Below is a small trained network, with its code and all its weights. Each question gives an input and a class and asks what happens when units are switched off, that is, made to give their printed mean instead of their output.

import numpy as np


def w(rows, s, z=0):
    codes = np.array(rows[::2]) - 128.0
    scale = np.full(codes.shape[1], s)
    scale[-1] = z or s
    return codes * scale


def f(y):
    return y / 2 * (1 + np.tanh(0.7978845608 * (y + 0.044715 * y**3)))


def log_softmax(a):
    a = a - a.max(-1, keepdims=True)
    return a - np.log(np.exp(a).sum(-1, keepdims=True))


def net(x, mask):
    res = np.array(x, float).reshape(1, 8) / 4 @ E
    y = f(res @ A[0][:, :-1].T + A[0][:, -1])
    res = res + np.where(mask, y, B[0][:, -1]) @ B[0][:, :-1]
    return log_softmax(res[-1] @ U[:, :-1].T + U[:, -1])


A, B = {}, {}
E = w([
[138,103,132,69,181],'x0',
[162,174,185,158,254],'x1',
[26,178,154,58,124],'x2',
[169,81,64,108,217],'x3',
[197,106,157,72,72],'x4',
[84,108,91,186,93],'x5',
[130,200,88,35,99],'x6',
[134,228,84,153,88],'x7',
],0.0097)
A[0] = w([
[113,188,76,65,66,163],'N1',
[105,103,54,221,106,153],'N2',
[195,216,91,89,79,160],'N3',
[230,82,220,198,159,168],'N4',
[74,176,155,106,174,253],'N5',
[40,145,173,200,120,117],'N6',
[151,89,78,177,80,172],'N7',
[62,79,160,93,112,169],'N8',
[101,95,165,137,146,92],'N9',
[46,114,50,121,201,192],'N10',
[71,200,159,115,122,190],'N11',
[96,36,139,116,64,136],'N12',
[171,64,108,2,159,175],'N13',
[134,169,164,84,172,135],'N14',
[80,77,134,200,136,169],'N15',
[117,180,107,153,73,232],'N16',
[220,105,149,73,180,173],'N17',
[152,185,137,111,84,124],'N18',
[167,104,216,104,81,181],'N19',
],0.014,0.0057)
B[0] = w([
[175,181,74,30,193,225],'N1',
[146,81,109,135,46,193],'N2',
[178,171,82,69,160,215],'N3',
[212,204,148,213,135,249],'N4',
[11,142,127,165,142,211],'N5',
[70,127,101,172,77,191],'N6',
[255,62,142,134,5,183],'N7',
[76,157,195,94,139,178],'N8',
[110,154,121,98,114,151],'N9',
[112,69,131,166,103,207],'N10',
[55,175,128,162,143,201],'N11',
[112,105,206,24,84,188],'N12',
[89,54,135,102,210,241],'N13',
[110,99,72,209,117,183],'N14',
[129,127,122,178,52,189],'N15',
[140,191,69,134,61,200],'N16',
[143,106,135,181,210,222],'N17',
[145,196,105,90,157,177],'N18',
[150,170,168,85,179,190],'N19',
],0.0088,0.016)
U = w([
[119,116,118,193,118,251],'0',
[205,55,95,133,7,157],'1',
[134,88,238,45,102,148],'2',
[223,163,188,189,171,164],'3',
[113,42,81,107,193,14],'4',
[71,169,118,152,78,107],'5',
[183,196,23,51,99,55],'6',
],0.011,0.0021)

Each question gives the input, the list of numbers given to net, and the class t.
The units are the neurons (one row each of A and B). Each row of codes is followed by its name. A weight is (code - 128) times the scale printed after its matrix; where a second scale follows, it is the last column's (A, B and U).
mask holds one flag per neuron, in row order. A switched-off neuron (its flag False) gives its mean, the last column of its row in B, instead of its output. The means were averaged over made-up inputs and are rounded, as every weight is.
A unit's drop is (log p(t) with every unit on - log p(t) with that unit switched off) / (log p(t) with every unit on - log p(t) with every unit switched off).
The circuit of an input: a set's keep is (log p(t) with only the set's units on - log p(t) with every unit switched off) / (log p(t) with every unit on - log p(t) with every unit switched off). Starting from the 12 units with the biggest drops (on a tie, the unit counted first), units are removed one at a time, each time the one whose removal leaves the highest keep (on an exact tie, the one counted first), for as long as the keep stays at least 0.8.
units of the circuit, in order: the units of the circuit, biggest drop first
unit that matters most: the unit with the biggest drop
top k neurons: the k neurons with the biggest drops, biggest first
drop of u: that unit's drop, to one decimal
input [-1,-1,4,4,-8,7,-2,-7], class 1: units of the circuit, in order => (N2, N15)
input [-1,-7,3,4,-5,5,0,-8], class 1: top 3 neurons => (N15, N2, N7)
input [3,3,2,2,-3,0,-7,8], class 5: units of the circuit, in order => (N17, N5)
input [-1,1,6,1,-6,-7,6,-8], class 4: unit that matters most => N13
input [7,-7,-1,-7,-2,8,5,-2], class 6: top 2 neurons => (N1, N16)
input [1,-1,-5,4,-6,-4,2,0], class 4: units of the circuit, in order => (N4, N16)
input [6,3,-1,-2,-7,4,3,-3], class 5: units of the circuit, in order => (N17, N5)
input [0,7,3,4,-8,-7,1,6], class 0: units of the circuit, in order => (N14, N10)
input [-4,-1,2,6,3,8,0,-8], class 2: top 3 neurons => (N12, N8, N16)
input [3,8,8,5,6,8,-1,6], class 5: top 2 neurons => (N13, N5)
input [-5,-4,8,-7,3,8,3,-7], class 2: top 2 neurons => (N12, N8)
input [-5,-1,-4,0,7,3,2,-5], class 2: top 3 neurons => (N12, N19, N14)
input [-1,6,8,-8,4,-8,-2,4], class 5: top 2 neurons => (N5, N11)
input [-2,8,-4,0,-6,-4,7,6], class 6: units of the circuit, in order => (N3)
input [0,-2,5,-3,4,8,1,-1], class 6: top 4 neurons => (N1, N16, N13, N10)
input [-4,4,4,-6,0,7,6,2], class 6: top 2 neurons => (N1, N3)
input [-5,-4,-6,0,5,-6,-8,-6], class 3: top 2 neurons => (N4, N19)
input [1,3,0,-6,-1,-8,2,2], class 6: drop of N6 => 0.1
input [-3,-1,-2,8,-2,-4,-3,-6], class 3: drop of N14 => 0.0
input [2,-5,-2,8,5,-4,-7,8], class 1: units of the circuit, in order => (N7)
